Below are the code and all the weights of a small trained network. Each question names an input and a target symbol and asks about switching units off, where a switched-off unit gives its printed mean instead of its output.

import numpy as np


def w(rows, s, z=0):
    codes = np.array(rows[::2]) - 128.0
    scale = np.full(codes.shape[1], s)
    scale[-1] = z or s
    return codes * scale


def f(y):
    return y / 2 * (1 + np.tanh(0.7978845608 * (y + 0.044715 * y**3)))


def softmax(a):
    e = np.exp(a - a.max(-1, keepdims=True))
    return e / e.sum(-1, keepdims=True)


def log_softmax(a):
    a = a - a.max(-1, keepdims=True)
    return a - np.log(np.exp(a).sum(-1, keepdims=True))


def net(x, mask):
    ids = ['ΓΞΦΩβηθμπστ'.index(c) for c in x.split()]
    T = len(ids)
    res = E[ids] + P[:T]
    r = res
    for j in range(2):
        rows = slice(2 * j, 2 * j + 2)
        q, k, v = (r @ M[0][rows].T for M in (Q, K, V))
        z = softmax(np.where(np.tri(T) > 0, q @ k.T / 2**0.5, -1e9)) @ v
        o = O[0][rows]
        res = res + np.where(mask[j], z, o[:, -1]) @ o[:, :-1]
    y = f(res @ A[0][:, :-1].T + A[0][:, -1])
    res = res + np.where(mask[2:10], y, B[0][:, -1]) @ B[0][:, :-1]
    return log_softmax(res[-1] @ U[:, :-1].T + U[:, -1])


Q, K, V, O, A, B = {}, {}, {}, {}, {}, {}
E = w([
[153,84,113,137],'Γ',
[106,126,73,128],'Ξ',
[178,99,73,115],'Φ',
[21,111,99,127],'Ω',
[86,110,157,1],'β',
[119,218,153,32],'η',
[149,129,90,124],'θ',
[74,59,222,89],'μ',
[171,117,117,136],'π',
[114,185,216,122],'σ',
[162,167,83,112],'τ',
],0.013)
P = w([
[84,175,126,175],'0',
[117,144,140,122],'1',
[141,86,153,55],'2',
[129,141,169,112],'3',
[157,73,178,37],'4',
[125,151,184,116],'5',
[177,59,217,3],'6',
],0.0043)
Q[0] = w([
[77,129,194,54],'head 1',
[155,89,154,7],'head 1',
[171,150,82,253],'head 2',
[161,139,168,94],'head 2',
],0.034)
K[0] = w([
[33,172,197,99],'head 1',
[162,148,252,43],'head 1',
[248,84,25,190],'head 2',
[138,181,181,128],'head 2',
],0.031)
V[0] = w([
[17,47,192,180],'head 1',
[5,117,55,36],'head 1',
[171,146,180,120],'head 2',
[117,50,42,132],'head 2',
],0.012)
O[0] = w([
[19,63,166,157,112],'head 1',
[91,67,93,2,251],'head 1',
[156,83,145,81,159],'head 2',
[82,128,46,190,68],'head 2',
],0.0086,0.0027)
A[0] = w([
[142,111,114,193,248],'neuron 1',
[241,139,109,90,86],'neuron 2',
[214,3,21,231,132],'neuron 3',
[55,210,145,146,131],'neuron 4',
[4,243,46,133,123],'neuron 5',
[81,156,158,70,1],'neuron 6',
[241,230,108,195,97],'neuron 7',
[153,185,1,143,164],'neuron 8',
],0.0095,0.0074)
B[0] = w([
[184,98,226,185,242],'neuron 1',
[54,173,122,140,239],'neuron 2',
[86,76,6,179,252],'neuron 3',
[134,133,122,79,124],'neuron 4',
[117,175,125,191,178],'neuron 5',
[154,116,78,187,161],'neuron 6',
[206,49,137,11,226],'neuron 7',
[160,212,127,151,255],'neuron 8',
],0.019,0.0053)
U = w([
[123,45,118,216,176],'Γ',
[138,181,138,195,138],'Ξ',
[145,116,4,119,2],'Φ',
[51,103,92,164,117],'Ω',
[90,41,52,59,105],'β',
[84,175,111,85,211],'η',
[156,143,123,147,146],'θ',
[64,23,193,146,141],'μ',
[192,64,137,121,110],'π',
[127,137,254,154,237],'σ',
[175,164,122,98,47],'τ',
],0.0059,0.0039)

Each question gives the input, a string of symbols that net reads in full, and the target symbol t.
The units are the heads (2 rows each of Q, K, V and O) and the neurons (one row each of A and B). Each row of codes is followed by its name. A weight is (code - 128) times the scale printed after its matrix; where a second scale follows, it is the last column's (O, A, B and U).
mask holds one flag per unit, heads first, then neurons. A switched-off unit (its flag False) gives its mean, the last column of its rows in O or B, instead of its output. The means were averaged over made-up inputs and are rounded, as every weight is.
A unit's drop is (log p(t) with every unit on - log p(t) with that unit switched off) / (log p(t) with every unit on - log p(t) with every unit switched off).
The circuit of an input: a set's keep is (log p(t) with only the set's units on - log p(t) with every unit switched off) / (log p(t) with every unit on - log p(t) with every unit switched off). Starting from all 10 units, units are removed one at a time, each time the one whose removal leaves the highest keep (on an exact tie, the one counted first), for as long as the keep stays at least 0.8.
units of the circuit, in order: the units of the circuit, biggest drop first
unit that matters most: the unit with the biggest drop
top k neurons: the k neurons with the biggest drops, biggest first
drop when u is switched off: that unit's drop, to one decimal
input Φ Ω β Γ θ, target β: unit that matters most => head 1
input μ Ω Φ, target μ: units of the circuit, in order => [head 1; neuron 8]
input Γ Γ β η Γ π π, target η: units of the circuit, in order => [neuron 2; neuron 1; head 1; head 2]
input Γ Γ π Ξ τ, target τ: units of the circuit, in order => [head 1; neuron 7; neuron 8; neuron 3]
input β Ω η, target η: units of the circuit, in order => [neuron 2; head 1; neuron 1]
input Ξ σ π, target σ: units of the circuit, in order => [head 2; neuron 3]
input σ Γ π τ Φ, target σ: units of the circuit, in order => [head 2; neuron 3]
input Γ σ μ π Γ, target μ: units of the circuit, in order => [head 1; neuron 8]
input π θ Ξ, target Ξ: units of the circuit, in order => [head 2; neuron 8; neuron 5; neuron 7]
input σ η θ, target η: units of the circuit, in order => [neuron 2; head 1; neuron 1; head 2]
input Φ Ξ Γ η Γ Φ Φ, target η: top 3 neurons => [neuron 2; neuron 1; neuron 3]
input Γ σ Ω, target σ: units of the circuit, in order => [neuron 3; head 1]
input μ Γ Ξ, target μ: top 2 neurons => [neuron 8; neuron 3]
input σ μ η Γ Γ π Γ, target η: top 4 neurons => [neuron 2; neuron 1; neuron 3; neuron 7]
input τ β Γ π, target π: units of the circuit, in order => [head 1; neuron 7; neuron 5]
input σ τ π Γ θ, target σ: unit that matters most => neuron 3
input σ τ Φ π Ξ π π, target σ: units of the circuit, in order => [neuron 3; head 2]
input Γ Γ σ Ξ Ξ, target σ: top 2 neurons => [neuron 3; neuron 7]
input Ξ Φ π π Ξ β Ξ, target β: top 3 neurons => [neuron 1; neuron 8; neuron 5]
input π π Φ β Ω, target β: top 3 neurons => [neuron 1; neuron 8; neuron 2]
input Γ Γ β Γ Ξ, target β: units of the circuit, in order => [head 1]
input Γ Φ Γ, target Γ: top 3 neurons => [neuron 3; neuron 1; neuron 7]
input Φ θ Γ Ω, target Ω: top 4 neurons => [neuron 5; neuron 1; neuron 7; neuron 8]
input π Ω τ Γ Φ, target Φ: top 2 neurons => [neuron 3; neuron 8]
input Γ Γ Φ π, target π: drop when neuron 5 is switched off => 0.1
input Φ Γ β, target β: drop when neuron 7 is switched off => -0.1
input Φ η Γ π η η θ, target η: unit that matters most => neuron 2
